Each row has two labels, one from each of two sets.
[+2.69, -1.94, +0.22, +2.99, +1.32, -1.50, +0.08, -3.25, -0.79, +3.22, -1.47, -0.14, -1.55, +0.62, +0.52, -1.32, -1.79, +0.24, -0.30, +0.36, -0.19, +1.54, +1.26, -1.21, -0.74, +0.90, -0.55, -0.55, +1.27, -1.22, -0.17, +0.26, +2.60, +0.24, -1.71, -1.27, -2.90, -1.04, +1.11, -0.37, -2.00, +0.35, -0.54, +1.35, -2.35, +0.78, -1.32, +2.58, -1.34, +1.26, -1.79, +2.83]  j623, V
[-2.35, +0.45, -0.01, -1.00, +0.53, -1.66, +0.34, -0.95, +0.96, -2.39, +0.28, -0.34, +0.07, -0.51, +0.86, -0.62, +0.64, -0.30, +1.21, +0.49, +0.06, +0.15, -1.49, +0.56, +1.04, -0.73, +0.73, +1.14, +0.58, +0.61, +0.36, -2.05, -0.61, -0.43, +1.09, -0.27, +0.82, +0.85, -1.28, +1.51, +0.62, +0.84, +0.64, +0.18, +1.13, -0.46, -0.27, +0.18, +0.55, +0.55, -0.72, -1.28]  j851, R
[-4.23, +1.89, +0.15, -2.48, +0.66, -1.92, +0.24, +2.69, +0.99, -4.91, -0.03, +0.56, +0.92, -0.65, +0.72, +0.49, +0.99, +1.25, +2.83, -0.73, -0.18, -1.80, -2.60, +2.45, +0.00, -1.41, +2.05, +0.87, +1.03, -0.18, +1.27, -2.02, -0.25, -0.07, +1.54, -0.14, +2.39, +0.35, -0.97, +0.83, +0.80, +2.12, +0.05, -0.31, +2.98, -0.25, -0.54, -0.10, -0.02, -1.39, +1.65, -2.06]  j851, R
[-4.18, +3.22, +0.08, -2.49, +2.45, -2.29, +0.93, +6.69, +1.57, -4.70, -0.51, +1.08, +0.10, -1.39, +0.62, +0.46, +2.12, +1.43, +3.07, -1.00, +0.27, -1.11, -1.51, +2.79, +1.01, -1.44, +4.18, +1.81, +1.04, +0.68, +0.66, -0.70, -1.08, -0.51, +1.82, +1.03, +4.51, +1.26, -1.66, +2.03, +2.23, +2.56, +0.85, -2.22, +2.08, -0.70, +1.76, -2.10, +0.51, +0.13, +3.02, -1.87]  j851, R
[+3.23, +2.05, +0.50, -0.85, +0.81, +0.17, -0.03, +3.52, -0.63, -3.25, +0.76, +0.47, -0.22, -2.26, +0.72, +0.26, +0.48, +1.00, -0.35, +0.60, -5.25, -1.23, -0.12, -0.01, -0.50, +1.97, -0.07, +0.77, -2.95, -1.16, -0.22, +4.74, -0.94, -4.07, +1.15, +4.62, -0.53, +1.39, -1.45, +2.20, +5.10, -1.39, +1.60, -1.69, -0.54, -0.74, +0.50, -0.70, +1.30, +2.00, +1.76, +0.53]  j851, R
[+2.20, +0.94, +0.88, +0.15, +0.40, +0.13, +0.10, -0.13, -0.98, -0.66, -0.25, +0.14, +0.00, +0.58, +0.20, -1.27, +0.95, +0.70, +0.05, +0.45, -0.34, -0.70, -0.12, -1.76, -2.81, +1.46, +0.88, +1.18, -0.65, -0.37, +0.52, +1.35, -0.11, -2.21, +0.13, +0.72, -1.64, +0.29, -1.17, +1.30, +2.44, +1.87, +0.21, +0.66, +0.37, +0.27, +1.20, +1.09, -0.04, +1.31, +1.22, +0.51]  j623, R
[+2.32, +0.60, +0.15, -0.16, +1.10, -0.89, -0.78, -0.94, -2.95, -1.02, +0.88, +0.02, +0.00, +1.32, -1.01, -0.37, -0.23, -0.01, -0.01, +0.20, -1.39, -0.16, +0.48, -3.12, -0.59, +3.15, -0.23, +0.34, -1.93, -1.76, +1.76, +3.32, +0.37, -3.04, +0.27, +3.31, -3.73, -0.38, +0.07, +0.92, +4.82, -1.48, +0.26, +1.77, -0.47, +0.07, +2.04, +2.15, +0.42, +0.90, -0.81, +1.78]  j623, R
[-5.26, +0.31, -0.12, -0.60, +0.41, -0.42, +1.56, -0.18, -1.06, -2.66, +0.91, +0.16, +0.30, +0.41, -0.05, +0.01, -0.23, +1.11, +2.02, -0.25, -0.11, +0.30, -1.18, -0.38, +0.00, +0.25, +1.88, -0.18, +2.85, +0.66, +0.43, -1.93, -0.13, +0.11, -0.63, -0.65, +0.10, +0.11, +0.56, +0.54, -0.05, +2.68, -0.41, +0.88, +1.06, +0.47, +0.21, +0.36, -1.73, -0.32, -0.46, -5.27]  j851, R
[-3.28, +1.83, -0.05, -0.58, +0.06, -6.20, +2.19, +1.31, -0.80, -3.45, +0.46, +1.01, +1.55, -0.36, +1.88, +0.98, +0.05, +0.90, +1.57, -0.26, -0.83, -1.47, -1.02, +1.29, +0.06, -0.31, +1.26, +1.61, -0.54, -0.97, +0.07, +0.75, -1.05, -1.40, +1.09, +2.27, +1.23, +0.98, -1.07, +0.66, +3.45, -0.32, +1.20, -0.49, +1.46, -1.55, +0.00, -0.61, +0.26, -0.63, +1.22, -0.41]  j851, R
[-2.79, +2.12, +2.41, -1.53, +1.81, -1.21, +1.50, +3.14, -0.83, -7.44, -1.70, +1.40, -0.35, -0.36, +0.05, -1.83, +0.07, +0.67, -0.18, +0.06, -0.30, -1.72, -1.23, -0.28, -0.24, +0.02, +0.80, +1.27, -0.22, -0.12, +0.93, +1.80, -0.72, -3.03, +0.67, +2.15, +0.26, +1.41, -1.92, +2.47, +4.61, -0.61, +2.23, -1.18, +2.14, +0.49, +0.72, +0.54, +0.62, +0.56, +1.57, +0.63]  j667, R
[+0.76, +0.70, +0.28, +0.28, +1.71, -0.38, +1.26, -0.77, -1.27, -0.51, +0.27, +1.18, +0.07, +0.19, -0.06, -3.15, +0.04, +0.52, +1.35, +0.63, -1.66, +0.38, -1.07, -1.87, -0.41, +2.06, +0.32, +0.06, -0.04, +0.10, +0.86, +1.10, -0.64, -2.51, -0.20, +1.86, -1.53, -0.40, +0.14, +1.81, +3.31, +0.93, +0.76, +0.96, +0.05, +1.26, -0.52, +1.46, -0.62, +0.67, +0.07, +0.63]  j623, R
[-1.59, +2.21, +0.50, -1.13, +1.03, -1.51, -0.49, +3.04, +1.50, -3.08, -0.78, +0.21, +0.30, -0.49, +0.58, -0.83, +1.30, +1.86, +0.99, +0.30, +0.99, -0.76, -0.88, +1.70, -0.37, -0.23, +1.01, +1.13, -0.16, -0.18, +0.60, +1.15, +0.07, -1.63, +0.88, +1.82, +0.96, +1.03, -0.38, +1.93, +3.57, +0.68, +0.96, -1.72, +0.76, -0.63, +0.80, -0.51, +0.35, -0.21, +1.54, +0.04]  j851, R
